Below are the code and all the weights of a small trained network. Each question names an input and a target symbol and asks about switching units off, where a switched-off unit gives its printed mean instead of its output.

import numpy as np


def w(rows, s, z=0):
    codes = np.array(rows[::2]) - 128.0
    scale = np.full(codes.shape[1], s)
    scale[-1] = z or s
    return codes * scale


def norm(h):
    return h / np.sqrt((h * h).mean(-1, keepdims=True) + 1e-5)


def f(y):
    return y / 2 * (1 + np.tanh(0.7978845608 * (y + 0.044715 * y**3)))


def softmax(a):
    e = np.exp(a - a.max(-1, keepdims=True))
    return e / e.sum(-1, keepdims=True)


def log_softmax(a):
    a = a - a.max(-1, keepdims=True)
    return a - np.log(np.exp(a).sum(-1, keepdims=True))


def net(x, mask):
    ids = ['ΓΨαδεζηλξπτφω'.index(c) for c in x.split()]
    T = len(ids)
    res = E[ids] + P[:T]
    r = norm(res)
    for j in range(2):
        rows = slice(2 * j, 2 * j + 2)
        q, k, v = (r @ M[0][rows].T for M in (Q, K, V))
        z = softmax(np.where(np.tri(T) > 0, q @ k.T / 2**0.5, -1e9)) @ v
        o = O[0][rows]
        res = res + np.where(mask[j], z, o[:, -1]) @ o[:, :-1]
    y = f(norm(res) @ A[0][:, :-1].T + A[0][:, -1])
    res = res + np.where(mask[2:14], y, B[0][:, -1]) @ B[0][:, :-1]
    return log_softmax(norm(res)[-1] @ U[:, :-1].T + U[:, -1])


Q, K, V, O, A, B = {}, {}, {}, {}, {}, {}
E = w([
[117,106,105,196,48],'Γ',
[107,153,126,178,104],'Ψ',
[108,101,124,250,91],'α',
[130,174,106,46,62],'δ',
[179,168,121,26,13],'ε',
[77,113,39,167,103],'ζ',
[145,97,38,109,45],'η',
[143,146,162,162,63],'λ',
[182,47,136,227,80],'ξ',
[117,126,17,33,73],'π',
[243,88,142,61,36],'τ',
[223,103,251,154,134],'φ',
[201,163,202,44,140],'ω',
],0.014)
P = w([
[74,248,131,220,6],'0',
[143,210,72,195,149],'1',
[11,83,223,96,75],'2',
[218,196,87,148,73],'3',
[158,151,40,162,246],'4',
[124,38,50,92,151],'5',
[222,146,111,86,165],'6',
],0.013)
Q[0] = w([
[132,207,109,159,165],'head 1',
[248,185,43,173,128],'head 1',
[251,219,45,180,124],'head 2',
[100,187,151,147,146],'head 2',
],0.026)
K[0] = w([
[182,120,71,132,168],'head 1',
[184,44,129,67,233],'head 1',
[167,63,121,79,254],'head 2',
[171,152,89,156,134],'head 2',
],0.027)
V[0] = w([
[83,119,174,224,211],'head 1',
[8,229,78,64,183],'head 1',
[189,228,253,79,184],'head 2',
[239,80,90,73,42],'head 2',
],0.027)
O[0] = w([
[103,42,137,158,180,34],'head 1',
[109,204,6,113,200,15],'head 1',
[188,153,227,91,177,67],'head 2',
[212,27,99,126,107,250],'head 2',
],0.021,0.019)
A[0] = w([
[43,129,125,88,169,98],'neuron 1',
[54,82,15,107,131,2],'neuron 2',
[92,117,125,182,198,91],'neuron 3',
[198,152,120,160,146,74],'neuron 4',
[253,69,57,140,130,87],'neuron 5',
[214,115,154,106,172,150],'neuron 6',
[187,193,145,39,182,93],'neuron 7',
[161,167,96,57,109,73],'neuron 8',
[114,185,198,131,84,58],'neuron 9',
[173,206,38,126,222,109],'neuron 10',
[165,177,64,124,122,169],'neuron 11',
[78,155,37,67,138,180],'neuron 12',
],0.022,0.0053)
B[0] = w([
[63,201,161,103,139,159],'neuron 1',
[253,208,139,218,90,234],'neuron 2',
[110,196,171,63,74,150],'neuron 3',
[90,199,138,129,142,146],'neuron 4',
[42,228,137,41,74,252],'neuron 5',
[157,173,106,219,212,211],'neuron 6',
[190,186,85,139,227,149],'neuron 7',
[163,64,112,109,142,149],'neuron 8',
[68,166,71,92,83,144],'neuron 9',
[93,37,237,97,71,181],'neuron 10',
[70,134,95,88,163,167],'neuron 11',
[107,11,115,100,230,220],'neuron 12',
],0.032,0.014)
U = w([
[198,120,106,240,107,102],'Γ',
[53,124,190,129,150,230],'Ψ',
[100,171,174,211,107,99],'α',
[156,56,134,81,171,242],'δ',
[147,176,81,53,154,69],'ε',
[70,111,65,178,149,171],'ζ',
[161,134,16,117,87,2],'η',
[52,173,103,118,83,140],'λ',
[128,6,172,173,89,87],'ξ',
[140,54,71,89,118,134],'π',
[184,136,157,77,39,102],'τ',
[189,79,234,172,165,134],'φ',
[206,171,139,133,188,208],'ω',
],0.016,0.0037)

Each question gives the input, a string of symbols that net reads in full, and the target symbol t.
The units are the heads (2 rows each of Q, K, V and O) and the neurons (one row each of A and B). Each row of codes is followed by its name. A weight is (code - 128) times the scale printed after its matrix; where a second scale follows, it is the last column's (O, A, B and U).
mask holds one flag per unit, heads first, then neurons. A switched-off unit (its flag False) gives its mean, the last column of its rows in O or B, instead of its output. The means were averaged over made-up inputs and are rounded, as every weight is.
A unit's drop is (log p(t) with every unit on - log p(t) with that unit switched off) / (log p(t) with every unit on - log p(t) with every unit switched off).
The circuit of an input: a set's keep is (log p(t) with only the set's units on - log p(t) with every unit switched off) / (log p(t) with every unit on - log p(t) with every unit switched off). Starting from the 12 units with the biggest drops (on a tie, the unit counted first), units are removed one at a time, each time the one whose removal leaves the highest keep (on an exact tie, the one counted first), for as long as the keep stays at least 0.8.
units of the circuit, in order: the units of the circuit, biggest drop first
unit that matters most: the unit with the biggest drop
k most important neurons: the k neurons with the biggest drops, biggest first
heads that matter: for each layer, one digit per head in row order, 1 if its drop is at least 0.15 and else 0, layers parted by /
drop when u is switched off: that unit's drop, to one decimal
input Γ ε ξ, target Γ: units of the circuit, in order	(head 2; head 1; neuron 2; neuron 5)
input φ ξ Γ τ τ λ, target Γ: heads that matter	01
input τ ω τ τ, target ω: heads that matter	01
input ξ ε λ, target ξ: unit that matters most	head 1
input ω τ Ψ, target ω: heads that matter	01
input τ τ α λ τ φ τ, target φ: heads that matter	11
input ω Ψ ζ, target ω: heads that matter	01
input ξ Γ Ψ, target ξ: heads that matter	10
input Γ τ δ ζ φ τ δ, target φ: units of the circuit, in order	(head 1; head 2)
input ξ Ψ τ η π Γ λ, target π: 2 most important neurons	(neuron 12; neuron 10)
input Ψ φ τ τ Γ, target Γ: units of the circuit, in order	(head 2; neuron 5)
input ζ τ δ, target ζ: units of the circuit, in order	(head 2; head 1)
input Γ Ψ ε ε δ, target δ: 2 most important neurons	(neuron 10; neuron 12)
input δ Ψ ζ ζ Ψ, target Ψ: units of the circuit, in order	(head 1; head 2; neuron 10)
input δ η Γ ζ τ Ψ, target Γ: units of the circuit, in order	(head 2; neuron 2; neuron 5)
input δ Γ τ Γ Ψ ω ε, target ω: units of the circuit, in order	(head 2; neuron 6)
input Ψ τ Γ α λ τ, target Γ: units of the circuit, in order	(head 2; neuron 5)
input δ λ τ τ λ, target λ: 2 most important neurons	(neuron 3; neuron 12)
input α τ τ, target α: units of the circuit, in order	(head 2; head 1; neuron 2)
input Γ ζ λ ζ Ψ φ, target λ: unit that matters most	neuron 9
input τ ε Ψ τ Γ α, target Ψ: units of the circuit, in order	(head 2; head 1; neuron 10)
input Γ Γ τ Γ τ φ Ψ, target φ: most important neuron	(neuron 6)
input Ψ τ τ, target Ψ: 2 most important neurons	(neuron 1; neuron 12)
input φ Ψ δ ξ Ψ λ ε, target λ: 2 most important neurons	(neuron 9; neuron 2)
input Γ τ λ, target Γ: 2 most important neurons	(neuron 2; neuron 5)
input π η τ, target π: 2 most important neurons	(neuron 12; neuron 10)
input Ψ τ Γ, target Ψ: most important neuron	(neuron 12)
input Γ Γ λ τ ε, target ε: 2 most important neurons	(neuron 5; neuron 7)
input λ ξ Ψ τ ξ Ψ Γ, target ξ: drop when head 1 is switched off	1.1
